Here is a tiny trained network, its code and every weight. The questions are about switching its units off for an input and a class, where a switched-off unit gives its printed mean instead of its output.

import numpy as np


def w(rows, s, z=0):
    codes = np.array(rows[::2]) - 128.0
    scale = np.full(codes.shape[1], s)
    scale[-1] = z or s
    return codes * scale


def f(y):
    return np.maximum(y, 0)


def log_softmax(a):
    a = a - a.max(-1, keepdims=True)
    return a - np.log(np.exp(a).sum(-1, keepdims=True))


def net(x, mask):
    res = np.array(x, float).reshape(1, 7) / 4 @ E
    y = f(res @ A[0][:, :-1].T + A[0][:, -1])
    res = res + np.where(mask, y, B[0][:, -1]) @ B[0][:, :-1]
    return log_softmax(res[-1] @ U[:, :-1].T + U[:, -1])


A, B = {}, {}
E = w([
[112,161,133,106,86,113,136,96],'x0',
[79,157,20,133,91,199,85,120],'x1',
[2,133,145,113,140,117,108,164],'x2',
[143,140,79,99,98,60,192,132],'x3',
[103,90,84,76,39,122,72,88],'x4',
[132,130,104,124,118,182,198,196],'x5',
[190,133,145,211,84,138,128,193],'x6',
],0.01)
A[0] = w([
[35,157,170,208,161,141,134,144,199],'neuron 0',
[174,133,44,156,58,189,133,144,187],'neuron 1',
[146,158,223,123,118,54,91,77,250],'neuron 2',
[128,148,79,130,178,133,152,103,252],'neuron 3',
[104,253,146,111,222,62,122,104,227],'neuron 4',
[61,90,183,112,235,143,77,242,117],'neuron 5',
[39,199,184,146,99,155,95,155,248],'neuron 6',
[133,122,77,151,128,192,151,153,214],'neuron 7',
[154,161,134,101,171,115,171,61,120],'neuron 8',
[135,106,176,150,84,213,136,101,91],'neuron 9',
[83,89,202,72,127,61,94,146,114],'neuron 10',
],0.0072,0.0025)
B[0] = w([
[113,150,193,156,227,103,161,69,221],'neuron 0',
[134,200,51,123,163,165,32,146,255],'neuron 1',
[138,82,193,49,148,39,170,180,244],'neuron 2',
[88,148,140,120,101,81,87,99,192],'neuron 3',
[47,100,183,63,185,108,126,111,234],'neuron 4',
[82,116,151,186,144,130,104,104,242],'neuron 5',
[124,82,147,221,147,151,163,101,235],'neuron 6',
[130,154,93,164,123,216,40,75,210],'neuron 7',
[161,80,194,76,96,149,112,103,195],'neuron 8',
[188,81,112,180,123,109,134,101,169],'neuron 9',
[176,64,70,201,134,2,132,75,212],'neuron 10',
],0.0076,0.007)
U = w([
[216,148,75,235,107,163,49,202,48],'0',
[69,120,142,194,187,140,72,125,206],'1',
[170,122,181,111,110,82,141,124,138],'2',
[155,48,115,145,86,52,96,183,52],'3',
[105,159,181,186,124,126,162,102,5],'4',
[107,191,78,62,70,130,108,2,250],'5',
],0.0082,0.0024)

Each question gives the input, the list of numbers given to net, and the class t.
The units are the neurons (one row each of A and B). Each row of codes is followed by its name. A weight is (code - 128) times the scale printed after its matrix; where a second scale follows, it is the last column's (A, B and U).
mask holds one flag per neuron, in row order. A switched-off neuron (its flag False) gives its mean, the last column of its row in B, instead of its output. The means were averaged over made-up inputs and are rounded, as every weight is.
A unit's drop is (log p(t) with every unit on - log p(t) with that unit switched off) / (log p(t) with every unit on - log p(t) with every unit switched off).
The circuit of an input: a set's keep is (log p(t) with only the set's units on - log p(t) with every unit switched off) / (log p(t) with every unit on - log p(t) with every unit switched off). Starting from all 11 units, units are removed one at a time, each time the one whose removal leaves the highest keep (on an exact tie, the one counted first), for as long as the keep stays at least 0.8.
circuit, biggest first: the units of the circuit, biggest drop first
top k neurons: the k neurons with the biggest drops, biggest first
drop when u is switched off: that unit's drop, to one decimal
input [-2,-3,5,8,7,1,-5], class 3: circuit, biggest first => (neuron 10; neuron 7)
input [4,0,-7,-7,3,1,-2], class 0: circuit, biggest first => (neuron 4; neuron 9)
input [0,-4,-3,-8,6,-2,-7], class 2: circuit, biggest first => (neuron 2; neuron 1)
input [2,-5,-6,4,1,-5,-7], class 2: circuit, biggest first => (neuron 2)
input [5,7,-3,1,3,0,5], class 0: circuit, biggest first => (neuron 1; neuron 4)
input [4,-5,5,7,7,-3,-2], class 3: circuit, biggest first => (neuron 10; neuron 2)
input [6,-5,8,-5,5,-6,7], class 3: top 2 neurons => (neuron 10; neuron 2)
input [7,3,2,-8,3,3,4], class 0: top 2 neurons => (neuron 4; neuron 9)
input [-5,4,1,4,-2,8,-1], class 0: drop when neuron 7 is switched off => 0.1
input [8,2,0,-1,-8,-6,-1], class 2: drop when neuron 7 is switched off => 0.2
input [-1,2,-7,-3,-4,7,-5], class 0: drop when neuron 3 is switched off => -0.1
